Here is a tiny trained network, its code and every weight. The questions are about switching its units off for an input and a target symbol, where a switched-off unit gives its printed mean instead of its output.

import numpy as np


def w(rows, s, z=0):
    codes = np.array(rows[::2]) - 128.0
    scale = np.full(codes.shape[1], s)
    scale[-1] = z or s
    return codes * scale


def norm(h):
    return h / np.sqrt((h * h).mean(-1, keepdims=True) + 1e-5)


def f(y):
    return y / 2 * (1 + np.tanh(0.7978845608 * (y + 0.044715 * y**3)))


def softmax(a):
    e = np.exp(a - a.max(-1, keepdims=True))
    return e / e.sum(-1, keepdims=True)


def log_softmax(a):
    a = a - a.max(-1, keepdims=True)
    return a - np.log(np.exp(a).sum(-1, keepdims=True))


def net(x, mask):
    ids = ['αβγηθμπστψω'.index(c) for c in x.split()]
    T = len(ids)
    res = E[ids] + P[:T]
    r = norm(res)
    for j in range(2):
        rows = slice(2 * j, 2 * j + 2)
        q, k, v = (r @ M[0][rows].T for M in (Q, K, V))
        z = softmax(np.where(np.tri(T) > 0, q @ k.T / 2**0.5, -1e9)) @ v
        o = O[0][rows]
        res = res + np.where(mask[j], z, o[:, -1]) @ o[:, :-1]
    y = f(norm(res) @ A[0][:, :-1].T + A[0][:, -1])
    res = res + np.where(mask[2:6], y, B[0][:, -1]) @ B[0][:, :-1]
    return log_softmax(norm(res)[-1] @ U[:, :-1].T + U[:, -1])


Q, K, V, O, A, B = {}, {}, {}, {}, {}, {}
E = w([
[164,116,154,51,166],'α',
[214,73,191,94,193],'β',
[250,78,90,158,141],'γ',
[97,128,62,11,97],'η',
[115,76,70,60,148],'θ',
[150,91,152,149,79],'μ',
[138,173,84,33,83],'π',
[45,63,81,81,142],'σ',
[90,65,133,127,187],'τ',
[2,147,77,127,83],'ψ',
[76,156,229,100,180],'ω',
],0.017)
P = w([
[1,58,128,21,78],'0',
[29,90,142,61,81],'1',
[96,69,158,32,112],'2',
[70,108,154,95,89],'3',
[102,113,156,95,92],'4',
[113,112,146,92,88],'5',
[125,134,147,106,95],'6',
[127,99,154,124,62],'7',
[123,132,137,129,68],'8',
[160,110,152,116,66],'9',
[97,136,107,154,54],'10',
[120,193,117,173,81],'11',
],0.0066)
Q[0] = w([
[109,231,184,86,108],'head 0',
[16,92,120,78,106],'head 0',
[212,105,91,92,111],'head 1',
[114,123,4,61,155],'head 1',
],0.011)
K[0] = w([
[2,255,41,128,182],'head 0',
[104,225,188,120,136],'head 0',
[106,110,151,91,173],'head 1',
[202,145,174,246,61],'head 1',
],0.0085)
V[0] = w([
[86,159,4,174,82],'head 0',
[216,2,187,185,57],'head 0',
[194,169,14,123,236],'head 1',
[184,57,153,98,75],'head 1',
],0.0061)
O[0] = w([
[122,130,97,149,103,77],'head 0',
[134,175,109,183,113,226],'head 0',
[159,146,94,105,161,2],'head 1',
[151,51,100,163,8,241],'head 1',
],0.013,0.0056)
A[0] = w([
[151,7,73,94,155,252],'neuron 0',
[107,117,171,68,87,98],'neuron 1',
[109,85,88,102,167,39],'neuron 2',
[168,117,89,81,113,155],'neuron 3',
],0.012,0.0019)
B[0] = w([
[109,183,142,254,110,254],'neuron 0',
[183,44,107,113,234,221],'neuron 1',
[129,216,71,107,217,131],'neuron 2',
[194,78,71,159,105,167],'neuron 3',
],0.0092,0.0065)
U = w([
[146,11,140,200,207,255],'α',
[175,114,178,193,161,211],'β',
[212,235,65,216,94,172],'γ',
[141,134,52,106,144,30],'η',
[124,151,25,237,175,50],'θ',
[116,99,250,154,22,123],'μ',
[205,139,97,34,116,138],'π',
[54,132,114,192,181,22],'σ',
[47,175,217,254,204,48],'τ',
[11,213,141,75,102,113],'ψ',
[107,93,238,95,207,144],'ω',
],0.0089,0.0056)

Each question gives the input, a string of symbols that net reads in full, and the target symbol t.
The units are the heads (2 rows each of Q, K, V and O) and the neurons (one row each of A and B). Each row of codes is followed by its name. A weight is (code - 128) times the scale printed after its matrix; where a second scale follows, it is the last column's (O, A, B and U).
mask holds one flag per unit, heads first, then neurons. A switched-off unit (its flag False) gives its mean, the last column of its rows in O or B, instead of its output. The means were averaged over made-up inputs and are rounded, as every weight is.
A unit's drop is (log p(t) with every unit on - log p(t) with that unit switched off) / (log p(t) with every unit on - log p(t) with every unit switched off).
The circuit of an input: a set's keep is (log p(t) with only the set's units on - log p(t) with every unit switched off) / (log p(t) with every unit on - log p(t) with every unit switched off). Starting from all 6 units, units are removed one at a time, each time the one whose removal leaves the highest keep (on an exact tie, the one counted first), for as long as the keep stays at least 0.8.
units of the circuit, in order: the units of the circuit, biggest drop first
most important unit: the unit with the biggest drop
k most important neurons: the k neurons with the biggest drops, biggest first
heads that matter: for each layer, one digit per head in row order, 1 if its drop is at least 0.15 and else 0, layers parted by /
drop of u: that unit's drop, to one decimal
input θ σ π η θ μ μ η μ π π σ, target μ: heads that matter => 01
input θ θ θ, target θ: heads that matter => 01
input σ μ γ θ ω ψ α π τ τ, target τ: units of the circuit, in order => (head 1; neuron 3; neuron 0)
input α η μ θ γ θ, target γ: heads that matter => 00
input μ τ θ μ α μ π θ τ, target μ: units of the circuit, in order => (neuron 1; head 0; head 1; neuron 0)
input μ γ β μ μ θ μ μ, target γ: heads that matter => 11
input μ μ σ τ, target μ: heads that matter => 11
input ψ η τ γ, target γ: most important unit => neuron 1
input η π μ μ π ψ ω τ ω ψ π α, target α: heads that matter => 10
input μ ψ μ θ ω, target ω: units of the circuit, in order => (head 1; neuron 0)
input α μ β π β μ μ θ ψ θ θ ω, target α: units of the circuit, in order => (head 0; neuron 1)
input θ ψ θ τ μ α γ μ τ μ π ω, target ω: 2 most important neurons => (neuron 0; neuron 3)
input μ θ π, target α: drop of neuron 1 => 0.5
input θ γ μ γ μ μ μ, target γ: drop of neuron 0 => -0.1
input η σ γ θ, target γ: drop of neuron 0 => 0.3
